Here is a tiny trained network, its code and every weight. The questions are about switching its units off for an input and a target symbol, where a switched-off unit gives its printed mean instead of its output.

import numpy as np


def w(rows, s, z=0):
    codes = np.array(rows[::2]) - 128.0
    scale = np.full(codes.shape[1], s)
    scale[-1] = z or s
    return codes * scale


def f(y):
    return y / 2 * (1 + np.tanh(0.7978845608 * (y + 0.044715 * y**3)))


def softmax(a):
    e = np.exp(a - a.max(-1, keepdims=True))
    return e / e.sum(-1, keepdims=True)


def log_softmax(a):
    a = a - a.max(-1, keepdims=True)
    return a - np.log(np.exp(a).sum(-1, keepdims=True))


def net(x, mask):
    ids = ['ΔΠαβησψ'.index(c) for c in x.split()]
    T = len(ids)
    res = E[ids] + P[:T]
    q, k, v = (res @ M[0].T for M in (Q, K, V))
    z = softmax(np.where(np.tri(T) > 0, q @ k.T / 3**0.5, -1e9)) @ v
    res = res + np.where(mask[0], z, O[0][:, -1]) @ O[0][:, :-1]
    y = f(res @ A[0][:, :-1].T + A[0][:, -1])
    res = res + np.where(mask[1:17], y, B[0][:, -1]) @ B[0][:, :-1]
    return log_softmax(res[-1] @ U[:, :-1].T + U[:, -1])


Q, K, V, O, A, B = {}, {}, {}, {}, {}, {}
E = w([
[225,1,170,147,178,68],'Δ',
[170,211,228,45,89,132],'Π',
[223,43,234,34,171,126],'α',
[163,90,91,109,152,43],'β',
[207,149,133,112,97,24],'η',
[134,15,77,131,206,102],'σ',
[105,96,170,60,197,217],'ψ',
],0.011)
P = w([
[56,122,195,254,163,83],'0',
[147,11,111,118,93,142],'1',
[33,155,166,139,115,98],'2',
[142,197,186,151,235,145],'3',
[180,9,104,98,72,194],'4',
[40,184,170,89,145,101],'5',
[219,201,193,108,250,165],'6',
[173,13,153,49,98,209],'7',
[41,217,189,62,133,97],'8',
],0.012)
Q[0] = w([
[33,161,123,139,57,157],'h1',
[178,109,108,119,44,248],'h1',
[87,59,153,97,50,112],'h1',
],0.014)
K[0] = w([
[93,133,128,81,170,73],'h1',
[119,115,97,245,129,64],'h1',
[46,155,255,164,178,74],'h1',
],0.014)
V[0] = w([
[174,69,107,226,137,9],'h1',
[114,49,87,172,233,178],'h1',
[61,141,3,159,126,125],'h1',
],0.012)
O[0] = w([
[206,150,138,105,97,79,169],'h1',
[157,110,116,119,67,168,164],'h1',
[162,166,8,124,110,122,3],'h1',
],0.016,0.014)
A[0] = w([
[134,179,163,86,143,167,128],'n1',
[160,113,67,108,148,117,254],'n2',
[148,58,115,63,143,131,149],'n3',
[139,164,177,191,219,91,101],'n4',
[133,152,172,129,130,160,156],'n5',
[153,78,248,109,125,61,133],'n6',
[111,95,173,104,92,78,153],'n7',
[120,50,109,81,22,155,67],'n8',
[164,154,162,74,122,176,103],'n9',
[28,122,175,152,150,69,59],'n10',
[38,136,123,141,114,186,127],'n11',
[151,110,145,192,95,129,134],'n12',
[45,214,155,245,183,79,142],'n13',
[212,146,150,115,94,80,106],'n14',
[112,100,2,16,77,152,38],'n15',
[44,184,136,167,88,118,205],'n16',
],0.0092,0.0067)
B[0] = w([
[159,105,120,125,120,107,150],'n1',
[156,212,164,44,2,210,138],'n2',
[126,198,121,149,61,146,155],'n3',
[122,208,119,160,171,106,166],'n4',
[120,89,106,115,118,97,162],'n5',
[98,156,87,101,135,108,253],'n6',
[97,121,178,160,140,176,181],'n7',
[40,200,116,199,208,157,152],'n8',
[136,104,81,205,128,82,157],'n9',
[239,206,161,109,70,128,183],'n10',
[75,131,112,101,100,50,153],'n11',
[114,109,153,113,174,119,141],'n12',
[194,70,75,157,157,218,163],'n13',
[107,75,74,143,157,101,176],'n14',
[136,12,254,229,156,63,134],'n15',
[85,39,82,152,172,135,145],'n16',
],0.0083,0.045)
U = w([
[192,8,177,213,163,87,3],'Δ',
[132,188,119,221,146,200,155],'Π',
[147,169,210,101,95,109,120],'α',
[196,112,106,2,123,119,178],'β',
[70,214,55,157,159,82,46],'η',
[188,154,129,174,57,144,173],'σ',
[71,34,148,129,159,129,183],'ψ',
],0.0086,0.0064)

Each question gives the input, a string of symbols that net reads in full, and the target symbol t.
The units are the heads (3 rows each of Q, K, V and O) and the neurons (one row each of A and B). Each row of codes is followed by its name. A weight is (code - 128) times the scale printed after its matrix; where a second scale follows, it is the last column's (O, A, B and U).
mask holds one flag per unit, heads first, then neurons. A switched-off unit (its flag False) gives its mean, the last column of its rows in O or B, instead of its output. The means were averaged over made-up inputs and are rounded, as every weight is.
A unit's drop is (log p(t) with every unit on - log p(t) with that unit switched off) / (log p(t) with every unit on - log p(t) with every unit switched off).
The circuit of an input: a set's keep is (log p(t) with only the set's units on - log p(t) with every unit switched off) / (log p(t) with every unit on - log p(t) with every unit switched off). Starting from the 12 units with the biggest drops (on a tie, the unit counted first), units are removed one at a time, each time the one whose removal leaves the highest keep (on an exact tie, the one counted first), for as long as the keep stays at least 0.8.
circuit, biggest first: the units of the circuit, biggest drop first
most important unit: the unit with the biggest drop
top k neurons: the k neurons with the biggest drops, biggest first
input ψ α σ ψ, target α: circuit, biggest first : h1, n14
input ψ α Δ α ψ β Π β β, target Π: circuit, biggest first : n10, n13, h1
input α Δ η σ, target Δ: circuit, biggest first : h1, n10
input η Π η Δ α α Δ, target α: circuit, biggest first : n13, n16
input β η α η η σ, target α: most important unit : n10
input β β α σ β ψ σ, target β: circuit, biggest first : h1, n8
input Δ σ σ Δ β β α η, target η: circuit, biggest first : n8, h1, n14, n6
input σ Π Δ α η, target Δ: circuit, biggest first : n15, h1
input ψ β η, target ψ: circuit, biggest first : n10, h1, n4
input α η α Δ η ψ β, target η: circuit, biggest first : h1, n4
input Δ Δ Π α, target Δ: top 3 neurons : n9, n14, n10
input Π ψ σ β β β η, target β: top 2 neurons : n8, n7
input β η α α, target η: circuit, biggest first : h1, n10, n4
input ψ σ β ψ η, target Π: circuit, biggest first : h1, n8
input η σ η Δ Π, target β: top 2 neurons : n4, n8
input η Δ α β σ Π α Π σ, target Π: most important unit : n10
input β ψ ψ α Δ α η, target Δ: circuit, biggest first : h1, n10, n14
input ψ η ψ ψ, target η: top 2 neurons : n10, n4
input Π α Δ σ, target α: circuit, biggest first : h1, n14, n16
input Π σ β, target Π: top 2 neurons : n13, n4
input Π α η β β ψ σ ψ, target α: circuit, biggest first : n14, n13
input η Π Π β ψ, target β: circuit, biggest first : h1
input σ β β η Π, target Δ: top 2 neurons : n15, n14
input β α β Π β ψ Π Π, target σ: top 2 neurons : n2, n3
input Π σ Π ψ ψ Π, target Π: top 4 neurons : n10, n13, n4, n14
input α η η σ, target η: top 3 neurons : n10, n4, n13
input α α σ Π η β β α, target ψ: top 2 neurons : n10, n6
input η η Δ Π ψ β σ ψ β, target ψ: top neuron : n16
input α η σ α Π β α β, target ψ: top 2 neurons : n10, n4
